Below are the code and all the weights of a small trained network. Each question names an input and a class and asks about switching units off, where a switched-off unit gives its printed mean instead of its output.

import numpy as np


def w(rows, s, z=0):
    codes = np.array(rows[::2]) - 128.0
    scale = np.full(codes.shape[1], s)
    scale[-1] = z or s
    return codes * scale


def norm(h):
    return h / np.sqrt((h * h).mean(-1, keepdims=True) + 1e-5)


def f(y):
    return y / 2 * (1 + np.tanh(0.7978845608 * (y + 0.044715 * y**3)))


def log_softmax(a):
    a = a - a.max(-1, keepdims=True)
    return a - np.log(np.exp(a).sum(-1, keepdims=True))


def net(x, mask):
    res = np.array(x, float).reshape(1, 8) / 4 @ E
    u = 0
    for l in range(3):
        y = f(norm(res) @ A[l][:, :-1].T + A[l][:, -1])
        res = res + np.where(mask[u : u + 11], y, B[l][:, -1]) @ B[l][:, :-1]
        u += 11
    return log_softmax(norm(res)[-1] @ U[:, :-1].T + U[:, -1])


A, B = {}, {}
E = w([
[54,138,194,195,146,126,103,57,109],'x0',
[87,34,136,153,34,103,110,183,82],'x1',
[178,84,99,150,1,127,142,115,190],'x2',
[143,36,110,97,135,99,37,70,82],'x3',
[136,94,206,54,89,199,179,78,119],'x4',
[11,184,134,126,116,154,70,184,135],'x5',
[160,120,80,161,152,195,131,89,86],'x6',
[157,134,123,182,136,221,63,104,223],'x7',
],0.0064)
A[0] = w([
[122,101,132,125,73,193,111,190,157,1],'L0N0',
[171,76,198,169,110,180,170,169,209,129],'L0N1',
[116,132,86,166,106,243,143,83,163,37],'L0N2',
[89,139,190,152,130,62,35,56,66,163],'L0N3',
[157,141,143,77,242,123,87,186,216,59],'L0N4',
[80,231,82,124,132,150,123,142,120,32],'L0N5',
[100,200,111,20,150,84,80,136,25,68],'L0N6',
[133,6,40,65,127,150,99,165,120,103],'L0N7',
[102,234,192,126,126,91,118,235,138,49],'L0N8',
[88,110,149,116,108,152,138,84,2,75],'L0N9',
[75,226,151,130,146,140,76,224,161,85],'L0N10',
],0.0059,0.0031)
B[0] = w([
[159,120,159,200,213,181,74,178,77,127],'L0N0',
[136,60,173,125,132,113,75,3,45,214],'L0N1',
[211,111,147,168,141,153,142,109,132,174],'L0N2',
[132,86,108,35,154,189,171,226,217,221],'L0N3',
[188,160,193,176,208,107,107,86,93,196],'L0N4',
[68,154,156,109,138,129,64,145,89,169],'L0N5',
[201,88,124,173,144,127,203,96,156,216],'L0N6',
[14,164,153,181,74,60,226,218,122,213],'L0N7',
[88,236,122,175,103,123,156,63,131,233],'L0N8',
[77,45,146,77,152,170,67,131,102,175],'L0N9',
[33,242,108,165,206,158,113,206,139,251],'L0N10',
],0.0047,0.0029)
A[1] = w([
[135,102,46,180,160,78,137,196,189,90],'L1N0',
[160,175,132,76,255,125,138,50,71,60],'L1N1',
[127,132,54,178,160,121,76,178,97,94],'L1N2',
[111,62,28,97,100,105,193,207,22,58],'L1N3',
[78,86,96,199,32,136,64,112,122,4],'L1N4',
[128,179,174,145,148,75,204,237,105,143],'L1N5',
[99,120,64,52,222,132,86,76,58,95],'L1N6',
[79,132,91,140,52,201,160,166,168,84],'L1N7',
[209,143,82,106,91,52,139,150,104,59],'L1N8',
[63,96,227,66,120,173,170,95,113,69],'L1N9',
[108,171,125,152,92,97,243,88,145,129],'L1N10',
],0.0069,0.0023)
B[1] = w([
[98,140,141,110,76,151,135,151,111,198],'L1N0',
[182,138,189,192,198,211,102,175,183,223],'L1N1',
[102,122,191,82,118,119,177,159,115,177],'L1N2',
[145,99,194,102,70,79,132,103,64,248],'L1N3',
[157,135,115,120,208,177,168,71,166,170],'L1N4',
[68,178,96,116,117,137,121,1,112,255],'L1N5',
[119,133,209,133,108,237,160,229,201,180],'L1N6',
[200,142,133,142,192,139,58,127,47,168],'L1N7',
[201,36,157,91,75,67,97,76,99,183],'L1N8',
[180,109,188,126,67,135,135,198,66,201],'L1N9',
[115,137,78,113,73,20,94,200,93,203],'L1N10',
],0.0076,0.0044)
A[2] = w([
[120,54,176,69,59,135,153,136,64,169],'L2N0',
[134,142,181,118,84,82,140,96,168,128],'L2N1',
[69,54,147,126,153,143,150,102,69,6],'L2N2',
[192,104,120,151,134,168,173,72,129,68],'L2N3',
[178,163,105,192,73,149,111,127,153,141],'L2N4',
[158,135,63,112,60,49,101,110,149,67],'L2N5',
[161,160,80,134,105,125,125,154,86,92],'L2N6',
[123,183,157,152,155,188,85,98,67,163],'L2N7',
[2,135,104,80,133,89,115,163,187,137],'L2N8',
[193,171,155,113,70,99,116,101,173,32],'L2N9',
[231,102,117,134,129,118,115,97,183,72],'L2N10',
],0.0091,0.002)
B[2] = w([
[220,60,125,8,52,49,45,197,89,254],'L2N0',
[172,143,126,65,136,130,63,128,40,160],'L2N1',
[192,84,131,103,98,101,177,104,151,152],'L2N2',
[37,150,41,161,154,94,126,84,113,165],'L2N3',
[196,46,151,121,123,128,186,108,146,161],'L2N4',
[116,144,242,56,126,83,82,226,59,180],'L2N5',
[122,94,151,159,93,119,149,118,78,140],'L2N6',
[124,67,192,78,104,74,167,253,172,195],'L2N7',
[111,179,45,121,133,122,75,145,113,178],'L2N8',
[173,77,158,92,81,78,192,90,97,155],'L2N9',
[106,133,27,129,119,111,131,17,126,177],'L2N10',
],0.0065,0.0087)
U = w([
[5,248,71,149,153,91,83,135,96,59],'0',
[154,151,188,143,205,200,115,192,203,111],'1',
[175,113,56,171,152,146,147,6,172,8],'2',
[185,67,139,58,55,67,95,131,74,244],'3',
],0.011,0.0018)

Each question gives the input, the list of numbers given to net, and the class t.
The units are the neurons (one row each of A and B). Each row of codes is followed by its name. A weight is (code - 128) times the scale printed after its matrix; where a second scale follows, it is the last column's (A, B and U).
mask holds one flag per neuron, layer by layer. A switched-off neuron (its flag False) gives its mean, the last column of its row in B, instead of its output. The means were averaged over made-up inputs and are rounded, as every weight is.
A unit's drop is (log p(t) with every unit on - log p(t) with that unit switched off) / (log p(t) with every unit on - log p(t) with every unit switched off).
The circuit of an input: a set's keep is (log p(t) with only the set's units on - log p(t) with every unit switched off) / (log p(t) with every unit on - log p(t) with every unit switched off). Starting from the 12 units with the biggest drops (on a tie, the unit counted first), units are removed one at a time, each time the one whose removal leaves the highest keep (on an exact tie, the one counted first), for as long as the keep stays at least 0.8.
units of the circuit, in order: the units of the circuit, biggest drop first
unit that matters most: the unit with the biggest drop
top k neurons in layer l: the k neurons of layer l with the biggest drops, biggest first
drop when u is switched off: that unit's drop, to one decimal
input [-2,1,2,2,2,-1,-4,5], class 2: top 2 neurons in layer 1 : L1N4, L1N3
input [7,-8,4,4,-6,-2,-6,-6], class 0: units of the circuit, in order : L2N0
input [4,-2,8,8,-1,-8,8,-1], class 2: top 2 neurons in layer 2 : L2N10, L2N3
input [5,4,7,0,-7,-3,-8,7], class 2: units of the circuit, in order : L1N4, L2N0
input [-8,-4,6,1,-3,7,-7,7], class 1: top 3 neurons in layer 1 : L1N10, L1N7, L1N5
input [-1,1,-7,2,-2,6,7,-7], class 1: units of the circuit, in order : L1N6, L1N1
input [2,7,3,-6,-8,4,7,-6], class 0: top 3 neurons in layer 1 : L1N9, L1N5, L1N8
input [1,-7,1,3,4,1,2,6], class 2: top 3 neurons in layer 2 : L2N10, L2N3, L2N5
input [0,-6,-4,1,8,-6,6,6], class 1: top 2 neurons in layer 1 : L1N1, L1N6
input [8,-3,0,1,4,-6,7,2], class 1: top 2 neurons in layer 0 : L0N6, L0N9
input [2,2,0,-8,-1,2,1,4], class 0: top 2 neurons in layer 0 : L0N10, L0N8
input [-2,7,8,7,-3,-4,2,8], class 2: top 2 neurons in layer 1 : L1N4, L1N10
input [-8,2,-4,3,-3,7,-3,-5], class 0: top 2 neurons in layer 1 : L1N5, L1N9
input [2,-7,3,3,3,7,-7,1], class 0: unit that matters most : L2N8
input [-5,-6,-3,3,7,-4,-6,3], class 2: top 2 neurons in layer 2 : L2N10, L2N5
input [-2,-7,-6,0,-1,8,6,-6], class 1: drop when L1N1 is switched off : 0.2
input [-3,-6,-7,-2,2,-8,7,-2], class 1: drop when L1N1 is switched off : 0.4
input [-6,-6,-2,7,-3,-1,5,5], class 1: drop when L1N6 is switched off : 0.3
input [-4,2,4,-8,-8,0,-6,1], class 0: drop when L0N3 is switched off : 0.0
input [4,-6,-7,8,-6,-8,1,-7], class 1: unit that matters most : L1N6
input [-6,-4,-7,-7,6,2,-6,-6], class 0: top 2 neurons in layer 1 : L1N5, L1N10
